Moves between objects:
* | b l i f q m
J572 | J242 J745 J159 J28 J517 J688
J745 | J517 J629 J805 J265 J987 J242
J242 | J302 J517 J845 J745 J736 J266
J245 | J604 J820 J270 J283 J50 J563
J688 | J266 J242 J353 J572 J302 J570
J810 | J544 J718 J570 J736 J514 J798
J798 | J943 J544 J540 J810 J270 J176
J845 | J557 J414 J629 J805 J688 J858
J554 | J705 J540 J810 J848 J283 J298
J705 | J245 J283 J544 J540 J820 J930
J296 | J28 J939 J679 J552 J265 J778
J848 | J540 J570 J736 J557 J488 J554
J265 | J629 J737 J817 J222 J472 J745
J805 | J414 J778 J737 J817 J572 J845
J540 | J283 J488 J718 J570 J389 J705
J159 | J845 J805 J265 J956 J414 J353
J604 | J937 J50 J91 J820 J679 J222
J266 | J464 J302 J858 J242 J810 J488
J298 | J930 J705 J798 J554 J245 J91
J956 | J805 J817 J222 J142 J778 J159
J517 | J736 J987 J414 J629 J919 J302
J222 | J737 J937 J361 J604 J267 J265
J939 | J265 J222 J142 J563 J737 J28
J629 | J987 J472 J778 J737 J353 J517
J736 | J718 J919 J688 J987 J211 J810
J919 | J211 J858 J242 J353 J848 J718
J943 | J658 J270 J283 J544 J91 J72
J211 | J554 J848 J302 J858 J540 J514
J658 | J361 J91 J820 J270 J552 J142
J488 | J389 J464 J211 J266 J798 J283
J570 | J488 J266 J919 J688 J464 J540
J858 | J848 J557 J517 J845 J570 J211
J737 | J472 J267 J296 J937 J159 J629
J50 | J679 J72 J930 J176 J142 J937
J361 | J296 J552 J50 J91 J939 J817
J302 | J810 J736 J557 J517 J718 J464
J552 | J939 J563 J72 J930 J222 J296
J28 | J745 J265 J956 J939 J629 J572
J817 | J778 J296 J937 J361 J28 J805
J930 | J563 J245 J943 J705 J604 J552
J283 | J820 J389 J514 J488 J176 J245
J176 | J72 J943 J705 J798 J658 J50
J142 | J817 J361 J604 J658 J296 J956
J270 | J91 J298 J389 J514 J930 J658
J414 | J688 J572 J472 J778 J242 J557
J563 | J222 J604 J658 J245 J937 J939
J820 | J50 J176 J298 J389 J72 J604
J514 | J298 J554 J464 J211 J705 J270
J267 | J159 J956 J939 J679 J805 J472
J72 | J142 J658 J245 J943 J361 J679
J937 | J267 J679 J552 J50 J956 J737
J987 | J919 J353 J572 J472 J858 J736
J472 | J353 J159 J28 J267 J845 J987
J389 | J176 J798 J554 J464 J943 J820
J679 | J956 J142 J563 J72 J817 J267
J353 | J858 J845 J745 J159 J557 J919
J544 | J270 J514 J488 J718 J298 J943
J91 | J552 J930 J176 J298 J563 J361
J718 | J514 J211 J266 J919 J554 J544
J464 | J798 J810 J848 J302 J544 J389
J778 | J572 J28 J267 J296 J745 J414
J557 | J570 J688 J987 J414 J266 J848

The rows follow the links: the fewer symbols apart two objects are, the more alike their rows tend to be.

Each row is also shifted at random along 4 hidden directions that mean nothing.

One row for each object, in no order:
Each row is one object's numbers.
row 1: -82 14 12 7 -24 -49 11 -49 3 -22 9 41 57 -42 6 -84 -62 50 -31 4 40 -2 11 -39 76 -16 10 41 7 -48 51 -36 -21 -7 -39 1 26
row 2: -154 55 -8 -38 -17 -260 -48 27 -60 88 -89 69 -64 -125 49 -30 4 -12 -91 -10 -3 12 -76 42 24 85 68 151 -56 36 37 116 23 24 6 -45 21
row 3: 29 9 -21 0 -85 29 -19 -18 65 -48 7 49 59 -29 -32 -73 -66 58 37 18 -56 11 19 -3 71 -45 81 81 22 -48 31 18 26 10 -63 26 39
row 4: -78 -109 76 69 29 -117 17 -42 51 -45 134 -7 32 28 -52 21 13 -40 -120 -39 -114 -25 31 -47 -39 -80 -92 7 70 -12 -20 -65 93 -19 -30 -13 28
row 5: 88 -28 -19 -1 29 -38 -23 43 -8 38 -1 -12 -70 18 6 78 62 -51 -16 -13 -55 -1 -31 42 -68 17 -9 -5 -8 54 -42 41 44 19 31 -14 -13
row 6: -71 -66 70 14 68 -103 72 -76 -57 -42 64 -37 59 -24 8 -10 -25 -18 -105 -19 93 -31 52 -96 23 -35 -111 -23 22 -25 40 -91 -27 -60 -30 11 -8
row 7: -41 -64 69 -3 32 146 86 -43 -7 -83 56 -86 66 47 -38 20 -11 -16 34 13 57 -14 87 -77 -4 -71 -87 -91 30 -31 3 -80 -25 -70 -25 54 -34
row 8: -25 71 -18 6 -55 233 -2 -13 42 -34 -10 5 59 58 -11 -71 -54 75 121 28 47 14 27 2 49 -13 45 -70 4 -59 14 -56 -69 7 0 18 0
row 9: -95 -42 63 -23 64 -112 94 -88 -108 -38 7 -36 73 -72 33 -35 -48 0 -97 -5 183 -25 55 -107 63 -10 -96 -7 -5 -27 74 -69 -74 -70 -42 18 -14
row 10: -279 -23 84 -13 4 -67 -19 59 3 34 -12 -29 -87 -5 -33 73 71 -90 -28 -10 -127 -1 -30 49 -74 18 -5 39 -17 60 -37 88 95 -5 34 -32 -14
row 11: 253 -73 -53 6 26 -233 -22 -1 -14 17 22 33 -27 -66 13 41 28 -27 -106 -25 -58 -11 -23 -2 -19 -7 -2 98 15 37 1 50 68 15 -33 8 25
row 12: -33 -39 35 -14 -14 3 48 -48 -3 -64 22 -14 70 -38 -20 -35 -51 20 -10 9 35 -11 55 -57 56 -51 -16 24 15 -44 39 -24 -5 -50 -55 47 3
row 13: 81 118 -80 9 61 -3 -24 -15 -88 87 -59 43 -20 16 108 -51 -10 55 -10 -7 208 10 -59 4 18 113 -18 -91 -50 4 22 -88 -160 53 70 -66 -12
row 14: -60 52 -37 44 6 -251 -93 10 7 103 -10 113 -67 -41 53 -33 14 7 -120 -36 -54 10 -100 54 -12 69 35 89 -17 37 -2 28 28 80 34 -90 46
row 15: 160 13 -69 30 -59 -115 -49 -37 61 -13 27 106 56 -52 6 -101 -72 85 -41 -13 -37 5 -13 -11 79 -26 71 108 28 -52 39 -10 14 45 -63 1 63
row 16: 208 55 -106 -30 -89 98 -89 101 70 43 -81 42 -77 10 -13 31 32 10 132 27 -135 30 -60 117 -31 35 152 61 -26 36 -42 146 51 63 23 7 10
row 17: 97 -46 11 76 20 97 20 -58 59 -62 122 -7 76 96 -28 -24 -28 36 -4 -16 2 -16 51 -51 -2 -74 -76 -102 67 -49 -17 -146 -10 -5 -23 1 11
row 18: -8 51 -27 34 -85 186 -37 -4 103 -41 30 41 60 67 -36 -83 -58 79 101 20 -60 13 15 19 45 -40 71 -24 31 -60 -8 -45 -12 23 -18 11 26
row 19: -396 9 103 39 19 -67 -30 22 24 53 24 0 -65 36 -17 26 53 -63 -61 -25 -93 1 -41 39 -66 22 -41 -9 -8 39 -40 0 53 8 53 -81 1
row 20: 59 88 -70 -10 -32 52 -61 48 11 59 -66 44 -43 12 32 -18 10 29 65 12 3 23 -57 65 -5 66 75 0 -35 15 -10 39 -37 54 45 -28 3
row 21: -18 -17 17 72 13 -43 8 -74 38 -35 101 44 82 37 -1 -73 -60 55 -77 -24 30 -14 23 -64 37 -48 -58 -34 52 -50 19 -136 -22 6 -30 -21 33
row 22: -97 68 -21 -57 -74 -36 -33 31 0 25 -102 46 -11 -89 13 -57 -29 30 37 28 -13 17 -27 41 65 38 113 115 -44 -11 38 112 0 10 -15 9 13
row 23: -11 -81 57 76 103 -64 40 -53 -9 -19 128 -30 17 77 -3 49 29 -42 -119 -46 25 -29 24 -64 -61 -37 -159 -111 51 6 -32 -146 1 -21 16 -38 -6
row 24: 54 -35 18 -95 41 -66 106 -55 -144 -46 -75 -69 62 -132 38 -10 -47 -1 -28 26 218 -22 71 -102 88 6 -40 37 -34 -18 90 16 -84 -89 -64 76 -39
row 25: 6 -17 11 54 33 -88 26 -83 -7 -26 76 31 80 -1 17 -71 -56 48 -91 -26 83 -14 26 -73 52 -29 -66 -20 39 -50 38 -121 -41 -6 -36 -9 23
row 26: 0 43 -18 -18 27 82 -13 52 -26 54 -48 -23 -65 40 24 53 49 -25 56 6 25 6 -32 45 -52 56 0 -64 -36 43 -33 22 -38 15 67 -19 -33
row 27: -31 1 11 76 90 -74 -34 4 -9 69 71 10 -63 85 32 49 66 -43 -86 -49 -9 -7 -53 24 -95 38 -98 -102 13 45 -57 -89 -5 45 78 -86 -5
row 28: 161 -6 -58 11 -65 -93 -24 -37 46 -32 16 84 62 -61 -7 -81 -71 72 -30 0 -37 2 -1 -15 79 -38 72 111 25 -47 45 14 27 24 -72 23 52
row 29: 92 87 -72 -48 -59 75 -13 -5 -15 0 -91 37 39 -48 33 -79 -64 82 84 35 101 20 -1 5 89 33 92 32 -32 -36 53 39 -79 6 -20 35 3
row 30: -41 92 -29 -88 -29 45 20 4 -89 13 -136 -3 18 -91 54 -61 -52 45 68 40 168 13 -2 -8 90 64 70 40 -71 -15 70 62 -106 -20 -9 30 -25
row 31: -14 35 0 87 80 147 -24 13 15 53 82 -22 -42 176 20 48 64 -17 12 -29 25 0 -31 27 -110 32 -103 -212 15 28 -83 -147 -53 44 107 -80 -22
row 32: 129 -24 -13 -16 22 167 16 48 -2 -6 -5 -73 -44 72 -21 95 60 -46 90 16 -19 0 16 30 -68 -3 -18 -87 3 32 -53 18 1 -8 37 27 -42
row 33: -27 86 -45 -49 -61 70 -38 49 -4 34 -104 26 -33 -34 16 -27 -11 25 91 29 2 19 -34 59 31 50 111 45 -46 5 10 96 -24 24 12 6 -8
row 34: -6 73 -25 -41 23 176 3 44 -53 46 -83 -46 -50 49 38 37 36 -6 106 25 104 17 -16 40 -32 74 7 -103 -51 27 -25 5 -86 3 69 -9 -51
row 35: 15 57 -28 -15 27 59 -26 45 -39 58 -59 -15 -61 30 39 41 40 -24 46 4 44 9 -38 47 -47 66 3 -59 -38 38 -29 19 -47 25 65 -30 -27
row 36: -49 -88 73 -12 58 15 74 -15 -42 -36 37 -97 -1 14 -28 80 34 -72 -25 -3 22 -20 56 -50 -41 -40 -96 -51 15 17 -16 -16 19 -63 -5 30 -44
row 37: -152 58 -3 -15 -106 66 -69 59 85 13 -52 42 -32 -6 -42 -30 -6 12 81 26 -150 23 -36 79 9 1 127 85 -14 0 -14 109 69 35 1 -7 23
row 38: -83 -4 30 83 22 -61 7 -80 32 -24 108 49 81 32 5 -89 -61 52 -93 -31 37 -16 14 -63 32 -34 -68 -42 50 -56 22 -155 -31 11 -17 -45 37
row 39: 90 -35 2 18 95 -83 11 0 -53 36 31 -30 -42 30 31 71 58 -51 -69 -25 44 -17 -17 -13 -67 26 -93 -67 -3 46 -29 -47 -15 3 43 -29 -24
row 40: -38 12 8 65 95 -115 -30 4 -28 77 49 18 -64 60 48 40 65 -37 -99 -43 21 -10 -58 15 -83 53 -94 -86 -3 45 -47 -76 -24 41 78 -90 -4
row 41: -108 -50 67 -123 20 32 70 62 -100 -8 -111 -125 -69 -77 -19 126 69 -111 59 34 16 -1 31 8 -39 21 0 32 -57 68 3 158 31 -81 9 66 -69
row 42: -67 86 -38 11 14 -139 -40 -19 -47 73 -45 82 -6 -45 74 -74 -32 45 -68 -19 95 11 -62 10 43 76 19 28 -39 3 38 -30 -69 46 21 -60 19
row 43: 235 -61 -44 104 35 -134 -24 -66 57 -17 144 66 48 49 2 -24 -16 38 -118 -43 -40 -17 -4 -45 -9 -50 -65 -17 76 -22 -10 -129 23 39 -24 -30 51
row 44: -3 -58 25 13 -16 -46 32 -45 21 -59 49 3 65 -30 -30 -30 -44 14 -37 -4 -23 -12 45 -50 43 -63 -13 50 38 -34 27 -20 32 -25 -60 38 22
row 45: 16 -79 55 43 61 83 51 -31 15 -61 104 -67 38 87 -34 47 17 -31 -14 -16 -2 -23 58 -57 -45 -65 -116 -114 48 -11 -34 -107 4 -42 2 10 -17
row 46: -158 56 17 76 32 -19 -63 14 34 70 47 50 -52 86 22 -6 34 -3 -43 -33 -39 9 -64 46 -62 42 -37 -71 1 16 -50 -70 -4 59 74 -93 15
row 47: 86 -75 14 49 60 -6 21 -7 10 -14 86 -36 -11 67 -19 67 42 -42 -47 -24 -37 -22 14 -22 -68 -31 -90 -75 35 23 -42 -71 26 -5 15 -9 -4
row 48: 224 67 -106 64 -52 111 -52 -35 85 -10 43 90 72 68 15 -109 -72 122 53 0 19 12 -10 1 54 -16 49 -45 37 -71 4 -108 -65 65 -17 -13 43
row 49: -82 59 -38 92 -15 -261 -102 -32 55 72 57 161 0 -22 42 -109 -41 61 -149 -49 -64 5 -88 23 28 38 31 92 12 -20 17 -47 22 88 2 -102 85
row 50: -32 -34 24 -97 -23 24 20 82 -38 5 -103 -79 -82 -62 -34 104 70 -88 70 32 -70 7 3 51 -45 15 55 75 -50 65 -17 186 76 -40 -1 54 -45
row 51: 90 -62 16 -18 63 8 47 5 -56 -9 9 -71 -22 5 -3 83 45 -54 -14 -1 32 -15 27 -28 -48 -5 -67 -48 0 34 -17 -5 4 -37 10 23 -34
row 52: -45 -21 19 -9 63 -178 -12 24 -61 69 -17 -8 -78 -36 33 66 64 -65 -94 -24 -3 -6 -45 22 -59 48 -43 27 -25 65 -16 42 29 10 38 -37 -13
row 53: 104 -85 9 -50 28 -172 50 -22 -64 -28 -12 -27 8 -109 4 31 -2 -31 -78 1 32 -14 35 -49 25 -21 -22 91 -3 11 41 60 34 -47 -60 47 -7
row 54: 226 -42 -42 15 4 124 -11 39 52 -14 40 -32 -34 87 -36 85 54 -30 69 -2 -84 -1 7 31 -71 -29 -3 -65 29 25 -67 5 39 15 23 20 -15
row 55: 201 -76 -12 33 2 69 6 -6 60 -50 78 -23 15 63 -40 41 18 -11 20 -2 -81 -9 31 -6 -38 -63 -21 -35 51 -6 -41 -31 48 -3 -17 27 2
row 56: -234 50 36 30 -76 96 -57 36 95 8 4 40 -14 51 -46 -37 -6 15 61 4 -138 18 -25 58 -7 -10 69 16 12 -16 -31 24 49 32 16 -35 24
row 57: 61 -62 13 18 15 -46 -12 31 31 3 47 -20 -47 30 -33 83 61 -62 -25 -17 -115 -8 -7 24 -74 -24 -22 0 20 42 -52 28 85 7 14 -10 -4
row 58: -78 71 -11 -122 -62 76 34 13 -77 -16 -161 -22 22 -113 20 -54 -60 37 103 56 122 18 25 1 104 37 100 79 -70 -24 76 105 -67 -43 -33 67 -28
row 59: 4 -83 54 -22 0 82 70 -15 0 -82 33 -76 43 7 -54 43 -2 -29 30 17 -14 -11 73 -47 -1 -72 -35 -21 30 -20 3 -3 32 -60 -40 64 -19
row 60: -35 74 -33 -10 -45 -29 -31 -10 -3 19 -45 61 22 -49 29 -82 -50 60 9 10 40 14 -25 9 62 31 67 53 -25 -25 38 13 -43 26 -8 -11 26
row 61: 116 54 -70 88 -29 -24 -65 -47 77 8 76 115 61 44 23 -119 -69 105 -38 -23 -5 8 -34 -8 51 -7 24 -10 40 -60 15 -116 -35 71 -15 -47 60
row 62: -25 -91 47 31 26 -77 0 16 39 -14 69 -26 -38 31 -49 82 59 -70 -58 -24 -146 -14 -1 10 -72 -44 -44 13 35 32 -50 18 108 -6 1 -8 5

Some objects, each with its row:
J817 row 16
J296 row 34
J736 row 53
J987 row 51
J283 row 3
J361 row 13
J629 row 41
J211 row 6
J265 row 31
J810 row 24
J737 row 10
J176 row 8
J72 row 22
J572 row 39
J937 row 14
J570 row 43
J540 row 12
J848 row 7
J554 row 25

Row, symbols taken left to right, then the row they reach:
row 38 i f i: row 45
row 2 m f l q f: row 37
row 32 m i b f f: row 27
row 5 f i i f: row 49
row 21 i i l q m: row 15
row 35 b b q m: row 59
row 33 m f b l: row 46
row 57 q m l: row 4
row 50 q m m f: row 23
row 48 m q q f: row 42
row 28 l b b: row 60
row 52 l l l b q: row 62
row 55 q l m: row 9
row 44 q m l: row 61
row 26 q q q q m: row 17
row 20 q m m l l m: row 36
row 1 f l f f: row 11
row 40 f l f f: row 29
row 47 m f l q f: row 54
row 18 l m l: row 30

